Below is a small trained network, with its code and all its weights. Each question gives an input and a class and asks what happens when units are switched off, that is, made to give their printed mean instead of their output.

import numpy as np


def w(rows, s, z=0):
    codes = np.array(rows[::2]) - 128.0
    scale = np.full(codes.shape[1], s)
    scale[-1] = z or s
    return codes * scale


def f(y):
    return np.maximum(y, 0)


def log_softmax(a):
    a = a - a.max(-1, keepdims=True)
    return a - np.log(np.exp(a).sum(-1, keepdims=True))


def net(x, mask):
    res = np.array(x, float).reshape(1, 7) / 4 @ E
    y = f(res @ A[0][:, :-1].T + A[0][:, -1])
    res = res + np.where(mask, y, B[0][:, -1]) @ B[0][:, :-1]
    return log_softmax(res[-1] @ U[:, :-1].T + U[:, -1])


A, B = {}, {}
E = w([
[135,128,122,123],'x0',
[72,1,9,189],'x1',
[126,133,128,120],'x2',
[10,170,176,109],'x3',
[128,131,127,123],'x4',
[124,253,48,235],'x5',
[136,118,146,154],'x6',
],0.0062)
A[0] = w([
[93,148,193,93,247],'n0',
[207,218,138,51,39],'n1',
[50,115,41,67,160],'n2',
[143,57,19,165,63],'n3',
[189,2,208,86,3],'n4',
[213,187,79,240,192],'n5',
[254,76,85,153,136],'n6',
[129,67,159,34,72],'n7',
[97,184,99,142,81],'n8',
[237,120,86,83,126],'n9',
[171,49,186,112,29],'n10',
[84,30,50,172,89],'n11',
[81,87,154,58,47],'n12',
],0.01,0.0032)
B[0] = w([
[93,94,158,168,210],'n0',
[239,209,156,171,209],'n1',
[138,116,231,178,186],'n2',
[181,204,136,145,217],'n3',
[178,172,35,47,219],'n4',
[77,99,49,78,253],'n5',
[123,52,238,24,222],'n6',
[197,124,2,173,198],'n7',
[69,103,29,76,165],'n8',
[84,65,245,21,197],'n9',
[206,90,70,82,181],'n10',
[208,183,203,141,226],'n11',
[153,53,81,104,174],'n12',
],0.0067,0.008)
U = w([
[140,133,4,148,39],'0',
[135,118,150,169,253],'1',
[191,157,198,220,36],'2',
[61,85,204,107,143],'3',
[123,110,143,159,161],'4',
],0.012,0.0042)

Each question gives the input, the list of numbers given to net, and the class t.
The units are the neurons (one row each of A and B). Each row of codes is followed by its name. A weight is (code - 128) times the scale printed after its matrix; where a second scale follows, it is the last column's (A, B and U).
mask holds one flag per neuron, in row order. A switched-off neuron (its flag False) gives its mean, the last column of its row in B, instead of its output. The means were averaged over made-up inputs and are rounded, as every weight is.
A unit's drop is (log p(t) with every unit on - log p(t) with that unit switched off) / (log p(t) with every unit on - log p(t) with every unit switched off).
The circuit of an input: a set's keep is (log p(t) with only the set's units on - log p(t) with every unit switched off) / (log p(t) with every unit on - log p(t) with every unit switched off). Starting from the 12 units with the biggest drops (on a tie, the unit counted first), units are removed one at a time, each time the one whose removal leaves the highest keep (on an exact tie, the one counted first), for as long as the keep stays at least 0.8.
units of the circuit, in order: the units of the circuit, biggest drop first
unit that matters most: the unit with the biggest drop
k most important neurons: the k neurons with the biggest drops, biggest first
input [0,7,-3,-2,2,-2,-2], class 2: units of the circuit, in order -> n11, n3
input [1,-3,-2,-5,-8,8,2], class 0: unit that matters most -> n5
input [2,2,6,-7,-7,-8,-6], class 0: 3 most important neurons -> n4, n7, n10
input [0,-6,5,2,5,-8,-1], class 0: units of the circuit, in order -> n7, n4
input [1,-6,-4,-7,4,0,4], class 3: units of the circuit, in order -> n9, n6
input [4,-6,-7,5,2,-5,-4], class 2: 3 most important neurons -> n5, n1, n8
input [2,0,3,-8,-7,2,-2], class 3: units of the circuit, in order -> n6, n9
input [3,7,6,-7,8,7,5], class 4: 3 most important neurons -> n5, n6, n11
input [0,3,-2,-1,1,-5,3], class 0: units of the circuit, in order -> n4, n7
input [1,3,-3,-5,7,5,-6], class 4: units of the circuit, in order -> n6, n4
input [-2,-4,-1,4,6,-8,1], class 0: units of the circuit, in order -> n7, n4
input [-3,8,3,8,0,0,-6], class 2: 3 most important neurons -> n11, n2, n5
input [-6,3,4,0,-3,-7,4], class 0: units of the circuit, in order -> n4, n7
input [3,4,4,-8,-6,-4,-2], class 3: 2 most important neurons -> n6, n9
input [4,7,-5,-1,-6,-2,0], class 2: unit that matters most -> n11
input [5,7,-4,-8,5,4,1], class 3: 3 most important neurons -> n6, n5, n9
input [1,7,3,-4,2,1,-3], class 2: 2 most important neurons -> n11, n3
input [-1,-6,-3,-5,-1,-8,-1], class 0: 2 most important neurons -> n4, n7
input [0,-8,0,4,-3,-2,3], class 2: 2 most important neurons -> n1, n5
input [4,-5,-7,5,0,-3,-1], class 2: unit that matters most -> n5
